Here is a tiny trained network, its code and every weight. The questions are about switching its units off for an input and a target symbol, where a switched-off unit gives its printed mean instead of its output.

import numpy as np


def w(rows, s, z=0):
    codes = np.array(rows[::2]) - 128.0
    scale = np.full(codes.shape[1], s)
    scale[-1] = z or s
    return codes * scale


def f(y):
    return y / 2 * (1 + np.tanh(0.7978845608 * (y + 0.044715 * y**3)))


def softmax(a):
    e = np.exp(a - a.max(-1, keepdims=True))
    return e / e.sum(-1, keepdims=True)


def log_softmax(a):
    a = a - a.max(-1, keepdims=True)
    return a - np.log(np.exp(a).sum(-1, keepdims=True))


def net(x, mask):
    ids = ['ΓΘΠαστ'.index(c) for c in x.split()]
    T = len(ids)
    res = E[ids] + P[:T]
    r = res
    for j in range(3):
        rows = slice(2 * j, 2 * j + 2)
        q, k, v = (r @ M[0][rows].T for M in (Q, K, V))
        z = softmax(np.where(np.tri(T) > 0, q @ k.T / 2**0.5, -1e9)) @ v
        o = O[0][rows]
        res = res + np.where(mask[j], z, o[:, -1]) @ o[:, :-1]
    y = f(res @ A[0][:, :-1].T + A[0][:, -1])
    res = res + np.where(mask[3:11], y, B[0][:, -1]) @ B[0][:, :-1]
    return log_softmax(res[-1] @ U[:, :-1].T + U[:, -1])


Q, K, V, O, A, B = {}, {}, {}, {}, {}, {}
E = w([
[155,142,41,102,90],'Γ',
[254,93,87,57,73],'Θ',
[126,216,102,184,81],'Π',
[167,199,179,144,162],'α',
[144,171,107,59,139],'σ',
[149,49,78,202,211],'τ',
],0.015)
P = w([
[96,178,90,78,138],'0',
[147,184,2,164,154],'1',
[172,179,80,201,136],'2',
[172,159,168,95,112],'3',
[113,158,117,176,132],'4',
[68,118,59,228,188],'5',
[181,118,139,207,100],'6',
[136,153,202,244,102],'7',
[87,94,116,191,135],'8',
[143,68,72,193,87],'9',
],0.0093)
Q[0] = w([
[75,65,112,117,123],'H0',
[109,104,191,5,130],'H0',
[117,109,231,75,132],'H1',
[131,62,120,152,196],'H1',
[107,137,222,139,146],'H2',
[100,108,141,35,136],'H2',
],0.013)
K[0] = w([
[161,100,44,90,63],'H0',
[92,184,86,100,122],'H0',
[159,184,5,106,171],'H1',
[170,175,162,77,122],'H1',
[140,148,90,108,125],'H2',
[183,196,66,105,163],'H2',
],0.012)
V[0] = w([
[106,89,87,89,177],'H0',
[130,4,74,103,79],'H0',
[27,163,18,149,112],'H1',
[123,195,141,62,79],'H1',
[138,56,14,113,83],'H2',
[142,141,111,120,73],'H2',
],0.011)
O[0] = w([
[99,167,146,188,129,66],'H0',
[153,121,218,191,139,15],'H0',
[59,2,183,142,111,145],'H1',
[155,95,193,111,21,203],'H1',
[192,121,249,129,134,254],'H2',
[130,123,152,50,145,200],'H2',
],0.0093,0.004)
A[0] = w([
[138,46,175,124,168,66],'N0',
[166,203,159,86,119,203],'N1',
[134,171,170,109,66,221],'N2',
[146,74,90,166,236,255],'N3',
[149,94,246,103,117,55],'N4',
[119,68,80,79,144,95],'N5',
[154,96,129,151,105,213],'N6',
[58,64,171,162,77,26],'N7',
],0.011,0.0038)
B[0] = w([
[92,156,107,12,123,157],'N0',
[150,71,80,163,157,254],'N1',
[29,89,53,144,186,229],'N2',
[161,188,170,193,95,186],'N3',
[122,159,133,122,153,232],'N4',
[149,163,145,149,106,194],'N5',
[93,150,153,104,76,208],'N6',
[153,134,136,183,207,148],'N7',
],0.011,0.008)
U = w([
[119,124,181,69,188,110],'Γ',
[209,44,121,107,253,121],'Θ',
[42,3,139,188,100,183],'Π',
[120,175,66,109,131,2],'α',
[104,108,170,79,101,202],'σ',
[187,194,201,118,177,135],'τ',
],0.0061,0.0042)

Each question gives the input, a string of symbols that net reads in full, and the target symbol t.
The units are the heads (2 rows each of Q, K, V and O) and the neurons (one row each of A and B). Each row of codes is followed by its name. A weight is (code - 128) times the scale printed after its matrix; where a second scale follows, it is the last column's (O, A, B and U).
mask holds one flag per unit, heads first, then neurons. A switched-off unit (its flag False) gives its mean, the last column of its rows in O or B, instead of its output. The means were averaged over made-up inputs and are rounded, as every weight is.
A unit's drop is (log p(t) with every unit on - log p(t) with that unit switched off) / (log p(t) with every unit on - log p(t) with every unit switched off).
The circuit of an input: a set's keep is (log p(t) with only the set's units on - log p(t) with every unit switched off) / (log p(t) with every unit on - log p(t) with every unit switched off). Starting from all 11 units, units are removed one at a time, each time the one whose removal leaves the highest keep (on an exact tie, the one counted first), for as long as the keep stays at least 0.8.
units of the circuit, in order: the units of the circuit, biggest drop first
unit that matters most: the unit with the biggest drop
top k neurons: the k neurons with the biggest drops, biggest first
heads that matter: for each layer, one digit per head in row order, 1 if its drop is at least 0.15 and else 0, layers parted by /
drop of u: that unit's drop, to one decimal
input τ σ α Θ α α α Π, target α: units of the circuit, in order	(H2; H0)
input Θ α Θ Θ Θ Θ Θ Θ, target Θ: unit that matters most	H1
input Γ Θ Γ Θ Θ α τ α Π Θ, target α: heads that matter	011
input Θ Γ Π α, target Γ: units of the circuit, in order	(H1; N0; N4)
input Θ σ α, target Θ: top 3 neurons	(N1; N6; N3)
input Π σ Θ σ Θ Θ α α α Γ, target α: units of the circuit, in order	(H2; H1)
input α Π Θ Γ Π τ Θ Π, target τ: heads that matter	110
input τ Θ τ σ, target Θ: heads that matter	001
input Θ α Θ τ Θ Θ Θ α Π, target α: units of the circuit, in order	(H1; H2)
input Θ Θ Θ Θ Θ, target Θ: units of the circuit, in order	(N1; H1; H2)
input Π σ Θ, target σ: units of the circuit, in order	(H1; N6; N1)
input Π α α σ α, target α: heads that matter	101
input Θ Θ τ α, target Θ: heads that matter	001
input σ α Θ Θ Θ Θ α Θ σ, target Θ: units of the circuit, in order	(H1; N1; N6; N3)
input Θ Π Π τ Θ Θ, target τ: units of the circuit, in order	(H1; N3; N2)
input τ α Θ, target τ: heads that matter	010
input σ Θ Π Θ τ, target τ: units of the circuit, in order	(N3; N2)
input Π Θ Θ α Θ τ Θ τ τ σ, target τ: top 3 neurons	(N3; N2; N1)
input Θ α Π Θ α Θ α Θ τ Π, target τ: top 3 neurons	(N2; N3; N1)
input Θ τ Θ Θ Γ, target Θ: top 2 neurons	(N1; N3)
input Π α τ Π α Θ σ α Θ Γ, target α: heads that matter	011
input α α σ, target α: heads that matter	101
input Θ Θ Π Θ Π, target Π: top neuron	(N2)
input Θ Π α α Θ, target α: top neuron	(N5)
input Π σ Θ Θ α Θ Θ Θ Γ, target Θ: drop of H1	1.3
input Π Γ α α α σ, target α: drop of H2	0.5
input Θ Γ τ τ σ, target τ: drop of N2	0.4
